Below are the code and all the weights of a small trained network. Each question names an input and a class and asks about switching units off, where a switched-off unit gives its printed mean instead of its output.

import numpy as np


def w(rows, s, z=0):
    codes = np.array(rows[::2]) - 128.0
    scale = np.full(codes.shape[1], s)
    scale[-1] = z or s
    return codes * scale


def f(y):
    return np.maximum(y, 0)


def log_softmax(a):
    a = a - a.max(-1, keepdims=True)
    return a - np.log(np.exp(a).sum(-1, keepdims=True))


def net(x, mask):
    res = np.array(x, float).reshape(1, 7) / 4 @ E
    y = f(res @ A[0][:, :-1].T + A[0][:, -1])
    res = res + np.where(mask, y, B[0][:, -1]) @ B[0][:, :-1]
    return log_softmax(res[-1] @ U[:, :-1].T + U[:, -1])


A, B = {}, {}
E = w([
[172,137,1,234,55,159,169],'x0',
[129,130,127,129,126,125,126],'x1',
[110,53,122,4,51,188,192],'x2',
[72,32,222,163,41,41,178],'x3',
[129,141,127,138,135,121,124],'x4',
[32,157,27,34,119,71,29],'x5',
[145,136,134,123,112,126,116],'x6',
],0.0074)
A[0] = w([
[130,109,175,156,58,74,90,38],'neuron 1',
[24,82,160,178,63,16,195,45],'neuron 2',
[155,122,19,196,4,109,109,18],'neuron 3',
[77,189,160,215,149,120,66,255],'neuron 4',
[20,118,12,81,99,15,34,70],'neuron 5',
[122,103,254,50,192,109,28,4],'neuron 6',
],0.0074,0.0075)
B[0] = w([
[212,91,76,99,141,211,63,150],'neuron 1',
[149,193,63,81,179,155,112,211],'neuron 2',
[25,148,161,197,165,134,122,192],'neuron 3',
[121,73,125,44,75,81,119,254],'neuron 4',
[181,85,182,132,178,123,187,244],'neuron 5',
[51,149,99,251,126,163,113,192],'neuron 6',
],0.014,0.0085)
U = w([
[52,172,128,244,157,151,105,35],'0',
[140,114,112,86,99,154,148,254],'1',
[201,199,29,72,203,186,68,100],'2',
[225,90,204,154,148,132,192,96],'3',
[114,132,115,82,75,139,155,222],'4',
[114,112,116,87,78,149,149,195],'5',
[94,73,110,57,34,155,153,134],'6',
],0.011,0.0089)

Each question gives the input, the list of numbers given to net, and the class t.
The units are the neurons (one row each of A and B). Each row of codes is followed by its name. A weight is (code - 128) times the scale printed after its matrix; where a second scale follows, it is the last column's (A, B and U).
mask holds one flag per neuron, in row order. A switched-off neuron (its flag False) gives its mean, the last column of its row in B, instead of its output. The means were averaged over made-up inputs and are rounded, as every weight is.
A unit's drop is (log p(t) with every unit on - log p(t) with that unit switched off) / (log p(t) with every unit on - log p(t) with every unit switched off).
The circuit of an input: a set's keep is (log p(t) with only the set's units on - log p(t) with every unit switched off) / (log p(t) with every unit on - log p(t) with every unit switched off). Starting from all 6 units, units are removed one at a time, each time the one whose removal leaves the highest keep (on an exact tie, the one counted first), for as long as the keep stays at least 0.8.
units of the circuit, in order: the units of the circuit, biggest drop first
top k neurons: the k neurons with the biggest drops, biggest first
drop of u: that unit's drop, to one decimal
input [0,8,-4,-6,-8,5,-8], class 1: top 3 neurons	neuron 2; neuron 4; neuron 5
input [-8,3,6,-3,4,0,-6], class 0: units of the circuit, in order	neuron 6
input [8,-4,6,-8,-8,-3,-3], class 0: units of the circuit, in order	neuron 3; neuron 4
input [3,-5,2,-5,2,6,2], class 3: units of the circuit, in order	neuron 5; neuron 2
input [-5,-3,-2,7,-4,-1,6], class 2: units of the circuit, in order	neuron 2; neuron 1
input [3,-3,6,4,0,6,-7], class 1: units of the circuit, in order	neuron 2; neuron 5
input [4,-7,-8,5,-2,-5,8], class 1: top 2 neurons	neuron 4; neuron 5
input [-8,8,2,-3,-3,-8,-4], class 0: top 3 neurons	neuron 6; neuron 5; neuron 4
input [-4,-1,-6,-3,-7,7,5], class 3: top 2 neurons	neuron 5; neuron 2
input [-1,1,-7,2,-3,-1,0], class 6: top 2 neurons	neuron 4; neuron 5
input [3,8,-3,2,-3,-4,-7], class 4: units of the circuit, in order	neuron 5; neuron 4
input [-5,7,-5,-3,-8,-2,3], class 5: top 3 neurons	neuron 4; neuron 3; neuron 2
input [-3,3,-3,6,6,-2,-2], class 2: top 2 neurons	neuron 2; neuron 1
input [-3,-8,-8,-5,-8,7,-7], class 4: units of the circuit, in order	neuron 4
input [-7,8,-7,-2,1,6,-7], class 4: top 4 neurons	neuron 4; neuron 3; neuron 5; neuron 6
input [-5,8,-4,-2,6,5,-5], class 4: top 2 neurons	neuron 4; neuron 6
input [-4,-7,7,7,-3,-4,-2], class 2: top 2 neurons	neuron 2; neuron 4
input [-4,-6,-7,-6,7,-5,-4], class 5: top 3 neurons	neuron 4; neuron 2; neuron 5
input [8,-5,2,5,3,-4,-7], class 0: drop of neuron 4	0.1
input [-8,-8,6,-5,-4,-2,-6], class 0: drop of neuron 6	0.7
input [4,0,-8,-3,-5,8,-6], class 3: drop of neuron 5	0.8
